Here is a tiny trained network, its code and every weight. The questions are about switching its units off for an input and a class, where a switched-off unit gives its printed mean instead of its output.

import numpy as np


def w(rows, s, z=0):
    codes = np.array(rows[::2]) - 128.0
    scale = np.full(codes.shape[1], s)
    scale[-1] = z or s
    return codes * scale


def norm(h):
    return h / np.sqrt((h * h).mean(-1, keepdims=True) + 1e-5)


def f(y):
    return np.maximum(y, 0)


def log_softmax(a):
    a = a - a.max(-1, keepdims=True)
    return a - np.log(np.exp(a).sum(-1, keepdims=True))


def net(x, mask):
    res = np.array(x, float).reshape(1, 6) / 4 @ E
    u = 0
    for l in range(4):
        y = f(norm(res) @ A[l][:, :-1].T + A[l][:, -1])
        res = res + np.where(mask[u : u + 9], y, B[l][:, -1]) @ B[l][:, :-1]
        u += 9
    return log_softmax(norm(res)[-1] @ U[:, :-1].T + U[:, -1])


A, B = {}, {}
E = w([
[81,49,115,239,184,114,131,216,129,80],'x0',
[126,131,132,125,132,127,127,128,133,132],'x1',
[110,154,116,178,62,107,82,97,245,77],'x2',
[130,128,134,131,129,130,128,125,127,127],'x3',
[130,168,35,186,197,198,71,58,99,158],'x4',
[127,131,125,127,128,130,127,133,132,135],'x5',
],0.011)
A[0] = w([
[76,86,222,81,161,105,195,201,104,148,92],'L0N1',
[181,216,136,34,82,127,168,151,103,197,67],'L0N2',
[58,143,119,92,30,94,49,123,162,69,48],'L0N3',
[98,62,96,170,151,99,104,151,175,130,2],'L0N4',
[2,41,183,168,155,78,118,222,96,35,107],'L0N5',
[103,189,73,167,70,152,58,58,160,107,14],'L0N6',
[64,90,154,151,68,110,119,139,218,119,59],'L0N7',
[81,127,114,60,40,112,109,102,100,156,151],'L0N8',
[101,89,122,128,22,36,139,118,158,118,69],'L0N9',
],0.0045,0.0069)
B[0] = w([
[158,148,83,151,79,108,231,141,106,201,206],'L0N1',
[117,75,164,93,111,144,109,103,69,39,210],'L0N2',
[117,92,116,101,74,114,148,88,106,111,167],'L0N3',
[143,153,151,120,87,166,102,163,118,89,134],'L0N4',
[254,104,82,137,151,66,127,220,174,153,255],'L0N5',
[147,179,108,166,116,140,225,94,185,250,171],'L0N6',
[152,121,127,106,93,99,76,158,93,66,170],'L0N7',
[103,152,147,111,163,94,198,105,192,172,221],'L0N8',
[100,118,145,126,113,182,132,151,155,58,176],'L0N9',
],0.0061,0.0043)
A[1] = w([
[103,218,73,63,150,175,30,2,101,186,155],'L1N1',
[65,137,80,54,213,138,109,89,72,146,49],'L1N2',
[142,69,116,135,159,111,110,209,101,96,2],'L1N3',
[125,129,170,39,36,113,189,69,114,111,86],'L1N4',
[144,155,210,28,78,136,173,104,175,140,95],'L1N5',
[94,146,119,161,61,99,35,102,245,84,166],'L1N6',
[72,71,112,227,202,139,115,164,134,110,79],'L1N7',
[80,149,80,235,204,210,88,84,112,134,127],'L1N8',
[165,91,143,92,111,108,188,141,119,124,43],'L1N9',
],0.008,0.0058)
B[1] = w([
[215,78,201,213,175,199,253,149,197,97,249],'L1N1',
[182,51,174,86,137,92,57,114,111,54,165],'L1N2',
[176,155,191,103,122,102,178,122,113,183,155],'L1N3',
[70,161,26,128,148,159,20,112,81,178,204],'L1N4',
[81,199,51,95,130,50,40,60,42,151,206],'L1N5',
[151,192,89,216,1,164,154,78,239,47,209],'L1N6',
[55,195,74,27,86,60,118,90,67,158,184],'L1N7',
[87,189,97,22,82,65,50,47,73,177,214],'L1N8',
[129,111,134,119,189,86,169,142,111,206,154],'L1N9',
],0.0072,0.012)
A[2] = w([
[106,172,96,116,41,50,91,139,178,63,78],'L2N1',
[111,193,88,153,80,145,108,90,203,101,105],'L2N2',
[96,142,31,163,80,125,44,109,111,115,68],'L2N3',
[27,82,115,255,162,204,23,198,137,168,2],'L2N4',
[5,132,114,63,155,107,57,144,57,184,93],'L2N5',
[172,70,174,199,77,74,196,230,163,115,118],'L2N6',
[95,168,113,180,36,122,153,180,238,31,80],'L2N7',
[33,135,37,217,103,158,62,122,107,131,69],'L2N8',
[128,70,179,173,104,152,92,195,146,3,55],'L2N9',
],0.0077,0.0092)
B[2] = w([
[123,122,192,161,91,129,55,86,146,24,230],'L2N1',
[78,133,108,152,80,74,176,164,185,138,253],'L2N2',
[63,150,230,58,98,71,86,141,128,121,212],'L2N3',
[133,231,142,23,30,117,97,85,46,101,128],'L2N4',
[221,88,1,61,172,150,128,174,51,207,247],'L2N5',
[144,33,165,196,213,216,131,154,140,70,206],'L2N6',
[205,76,81,100,168,212,75,117,19,84,236],'L2N7',
[121,134,242,61,98,77,98,105,169,57,181],'L2N8',
[184,73,126,185,183,186,81,198,130,74,145],'L2N9',
],0.0085,0.007)
A[3] = w([
[86,76,204,160,164,120,189,237,144,151,45],'L3N1',
[171,135,234,103,202,216,177,60,116,182,95],'L3N2',
[78,93,118,225,132,147,144,182,121,141,3],'L3N3',
[31,180,122,122,46,65,67,107,172,110,21],'L3N4',
[161,50,176,190,124,153,143,187,156,86,31],'L3N5',
[118,117,165,155,149,164,222,233,175,164,49],'L3N6',
[111,89,100,190,100,190,106,185,148,58,58],'L3N7',
[115,185,126,244,63,195,193,128,255,94,64],'L3N8',
[3,169,126,149,58,87,61,141,134,108,30],'L3N9',
],0.0094,0.0076)
B[3] = w([
[32,164,148,144,78,109,201,75,182,191,179],'L3N1',
[71,66,130,189,111,139,71,224,152,48,248],'L3N2',
[164,174,178,68,88,61,89,85,157,120,141],'L3N3',
[56,157,232,156,76,46,104,154,221,47,244],'L3N4',
[161,103,34,107,181,197,69,114,36,127,192],'L3N5',
[36,164,195,130,39,15,184,108,185,167,167],'L3N6',
[166,96,163,79,197,155,73,195,62,66,184],'L3N7',
[163,149,58,115,162,173,212,121,65,244,254],'L3N8',
[80,135,238,117,82,58,117,102,208,48,213],'L3N9',
],0.011,0.0068)
U = w([
[163,126,12,21,200,75,78,99,4,239,221],'0',
[193,27,164,215,210,232,58,178,133,9,161],'1',
[83,221,210,99,25,28,24,45,213,38,200],'2',
[211,219,24,225,116,219,246,31,219,248,34],'3',
[47,53,217,152,186,33,230,198,163,196,2],'4',
],0.013,0.0053)

Each question gives the input, the list of numbers given to net, and the class t.
The units are the neurons (one row each of A and B). Each row of codes is followed by its name. A weight is (code - 128) times the scale printed after its matrix; where a second scale follows, it is the last column's (A, B and U).
mask holds one flag per neuron, layer by layer. A switched-off neuron (its flag False) gives its mean, the last column of its row in B, instead of its output. The means were averaged over made-up inputs and are rounded, as every weight is.
A unit's drop is (log p(t) with every unit on - log p(t) with that unit switched off) / (log p(t) with every unit on - log p(t) with every unit switched off).
The circuit of an input: a set's keep is (log p(t) with only the set's units on - log p(t) with every unit switched off) / (log p(t) with every unit on - log p(t) with every unit switched off). Starting from the 12 units with the biggest drops (on a tie, the unit counted first), units are removed one at a time, each time the one whose removal leaves the highest keep (on an exact tie, the one counted first), for as long as the keep stays at least 0.8.
units of the circuit, in order: the units of the circuit, biggest drop first
most important unit: the unit with the biggest drop
top k neurons: the k neurons with the biggest drops, biggest first
top k neurons in layer l: the k neurons of layer l with the biggest drops, biggest first
drop of u: that unit's drop, to one decimal
input [-4,-4,3,4,7,8], class 3: units of the circuit, in order	L1N1
input [0,-2,4,-6,8,5], class 3: top 4 neurons	L1N1; L1N5; L3N8; L1N4
input [-5,-5,-2,3,8,-2], class 1: units of the circuit, in order	L1N1; L3N2
input [-6,-7,1,0,3,5], class 3: top 2 neurons	L1N1; L3N8
input [0,-6,-2,8,4,6], class 1: top 3 neurons	L1N1; L1N5; L3N2
input [3,-5,-1,6,7,-5], class 0: top 2 neurons	L1N6; L1N8
input [3,-2,-1,6,-6,-8], class 4: top 3 neurons	L1N6; L3N6; L3N1
input [0,3,-3,7,8,7], class 1: top 4 neurons	L1N1; L3N2; L1N5; L1N4
input [0,3,6,-3,7,8], class 3: top 3 neurons	L1N1; L3N8; L1N5
input [7,-4,3,3,2,6], class 2: top 2 neurons	L1N1; L1N7
input [2,-4,0,-4,-6,4], class 4: top 2 neurons	L1N6; L0N1
input [2,0,-8,6,-1,2], class 4: top 3 neurons	L1N8; L1N5; L1N4
input [-7,0,-1,4,6,-2], class 1: top 2 neurons in layer 1	L1N1; L1N6
input [-6,7,-3,8,-1,0], class 0: most important unit	L1N5
input [-4,5,2,5,8,-1], class 3: drop of L1N1	2.3
input [-1,5,4,-2,7,5], class 3: drop of L1N1	2.1
input [-4,2,3,-7,2,-3], class 3: drop of L3N3	0.0
input [2,8,-1,-3,-4,8], class 4: drop of L3N6	0.1
input [0,-1,-8,2,2,6], class 1: top 3 neurons in layer 1	L1N5; L1N4; L1N7
input [3,-7,-2,-6,-4,6], class 4: most important unit	L3N6
input [2,0,0,0,-7,-4], class 4: top 2 neurons in layer 1	L1N6; L1N9
